Below is a small trained network, with its code and all its weights. Each question gives an input and a class and asks what happens when units are switched off, that is, made to give their printed mean instead of their output.

import numpy as np


def w(rows, s, z=0):
    codes = np.array(rows[::2]) - 128.0
    scale = np.full(codes.shape[1], s)
    scale[-1] = z or s
    return codes * scale


def f(y):
    return np.maximum(y, 0)


def log_softmax(a):
    a = a - a.max(-1, keepdims=True)
    return a - np.log(np.exp(a).sum(-1, keepdims=True))


def net(x, mask):
    res = np.array(x, float).reshape(1, 5) / 4 @ E
    y = f(res @ A[0][:, :-1].T + A[0][:, -1])
    res = res + np.where(mask, y, B[0][:, -1]) @ B[0][:, :-1]
    return log_softmax(res[-1] @ U[:, :-1].T + U[:, -1])


A, B = {}, {}
E = w([
[56,128,154,195,182,138,90,39,168,103,73,111],'x0',
[55,2,65,120,163,58,126,149,156,155,159,136],'x1',
[122,164,98,140,142,158,138,130,114,176,130,104],'x2',
[137,67,188,159,110,124,140,108,124,117,151,137],'x3',
[113,143,79,165,57,78,215,91,101,80,87,94],'x4',
],0.014)
A[0] = w([
[94,89,87,118,86,102,144,191,119,168,180,142,147],'neuron 0',
[63,94,104,170,176,96,91,108,134,129,117,121,46],'neuron 1',
[168,58,121,81,181,126,86,250,128,174,203,141,215],'neuron 2',
[132,98,54,127,30,91,214,156,95,123,123,119,148],'neuron 3',
[188,152,171,99,107,153,102,212,123,133,161,127,253],'neuron 4',
[150,170,128,122,74,129,173,109,129,103,135,129,196],'neuron 5',
[140,112,72,127,65,88,203,132,145,118,150,118,102],'neuron 6',
[67,74,113,96,150,133,93,99,120,142,128,122,105],'neuron 7',
[86,152,112,155,100,95,177,49,135,103,90,124,80],'neuron 8',
[108,183,123,163,94,116,154,23,132,83,76,122,132],'neuron 9',
[195,168,153,102,63,133,155,185,118,130,157,132,227],'neuron 10',
[60,22,45,107,173,85,149,132,136,167,152,137,132],'neuron 11',
[125,161,215,129,236,176,13,92,141,131,112,138,228],'neuron 12',
],0.014,0.0056)
B[0] = w([
[176,100,173,59,142,78,101,166,119,66,106,62,193],'neuron 0',
[89,165,54,240,161,206,183,166,190,173,132,169,181],'neuron 1',
[156,67,186,36,169,142,46,222,184,208,121,97,253],'neuron 2',
[225,120,145,114,78,61,203,216,127,50,97,91,209],'neuron 3',
[186,103,88,84,101,203,92,66,40,181,177,206,209],'neuron 4',
[123,160,188,143,49,92,153,148,144,183,53,145,173],'neuron 5',
[172,152,79,133,123,100,165,182,98,78,114,70,183],'neuron 6',
[76,159,102,178,166,154,154,165,165,174,137,142,176],'neuron 7',
[80,85,57,131,134,202,63,94,34,107,83,101,178],'neuron 8',
[32,125,175,142,108,158,123,77,86,61,64,94,193],'neuron 9',
[179,154,98,224,62,118,181,144,94,230,148,216,204],'neuron 10',
[150,49,8,170,197,125,134,151,151,83,154,137,236],'neuron 11',
[97,212,181,85,151,69,112,17,207,96,223,137,241],'neuron 12',
],0.017,0.03)
U = w([
[185,133,135,78,122,131,91,76,95,214,190,228,254],'0',
[80,196,169,107,161,85,105,2,167,92,185,161,237],'1',
[130,50,122,61,199,122,59,193,159,169,140,113,207],'2',
[71,119,76,171,253,110,115,98,251,147,188,166,83],'3',
[136,137,132,168,57,106,197,140,37,150,58,159,140],'4',
[36,124,160,157,113,157,108,33,74,89,18,97,123],'5',
[179,85,74,116,159,53,178,158,123,58,111,82,11],'6',
[43,68,32,211,190,157,158,121,109,54,68,95,25],'7',
],0.0087,0.0022)

Each question gives the input, the list of numbers given to net, and the class t.
The units are the neurons (one row each of A and B). Each row of codes is followed by its name. A weight is (code - 128) times the scale printed after its matrix; where a second scale follows, it is the last column's (A, B and U).
mask holds one flag per neuron, in row order. A switched-off neuron (its flag False) gives its mean, the last column of its row in B, instead of its output. The means were averaged over made-up inputs and are rounded, as every weight is.
A unit's drop is (log p(t) with every unit on - log p(t) with that unit switched off) / (log p(t) with every unit on - log p(t) with every unit switched off).
The circuit of an input: a set's keep is (log p(t) with only the set's units on - log p(t) with every unit switched off) / (log p(t) with every unit on - log p(t) with every unit switched off). Starting from the 12 units with the biggest drops (on a tie, the unit counted first), units are removed one at a time, each time the one whose removal leaves the highest keep (on an exact tie, the one counted first), for as long as the keep stays at least 0.8.
units of the circuit, in order: the units of the circuit, biggest drop first
k most important neurons: the k neurons with the biggest drops, biggest first
drop when u is switched off: that unit's drop, to one decimal
input [-8,-3,8,-6,-1], class 0: units of the circuit, in order => neuron 4
input [-1,0,2,-3,-1], class 0: 2 most important neurons => neuron 11; neuron 2
input [5,5,0,-7,1], class 7: 2 most important neurons => neuron 2; neuron 12
input [1,6,-6,-3,-3], class 3: 3 most important neurons => neuron 1; neuron 11; neuron 7
input [6,0,7,0,4], class 5: 2 most important neurons => neuron 11; neuron 9
input [-7,-7,0,3,1], class 4: 3 most important neurons => neuron 12; neuron 5; neuron 2
input [7,0,-4,2,-6], class 1: 2 most important neurons => neuron 12; neuron 11
input [7,7,2,5,1], class 7: 3 most important neurons => neuron 2; neuron 8; neuron 12
input [1,8,-7,5,-8], class 3: 4 most important neurons => neuron 1; neuron 11; neuron 7; neuron 12
input [-6,-1,1,8,1], class 4: 2 most important neurons => neuron 12; neuron 3
input [0,4,5,7,3], class 6: 2 most important neurons => neuron 3; neuron 9
input [4,0,-4,-2,4], class 5: 2 most important neurons => neuron 11; neuron 9
input [1,-2,4,5,-2], class 1: drop when neuron 2 is switched off => 0.1
input [2,-1,2,3,-6], class 1: units of the circuit, in order => neuron 12
input [3,-6,-5,0,-7], class 1: drop when neuron 12 is switched off => 0.8
input [7,-3,-3,-6,-1], class 1: drop when neuron 12 is switched off => 1.1
input [3,-1,-4,4,6], class 5: drop when neuron 11 is switched off => 0.2
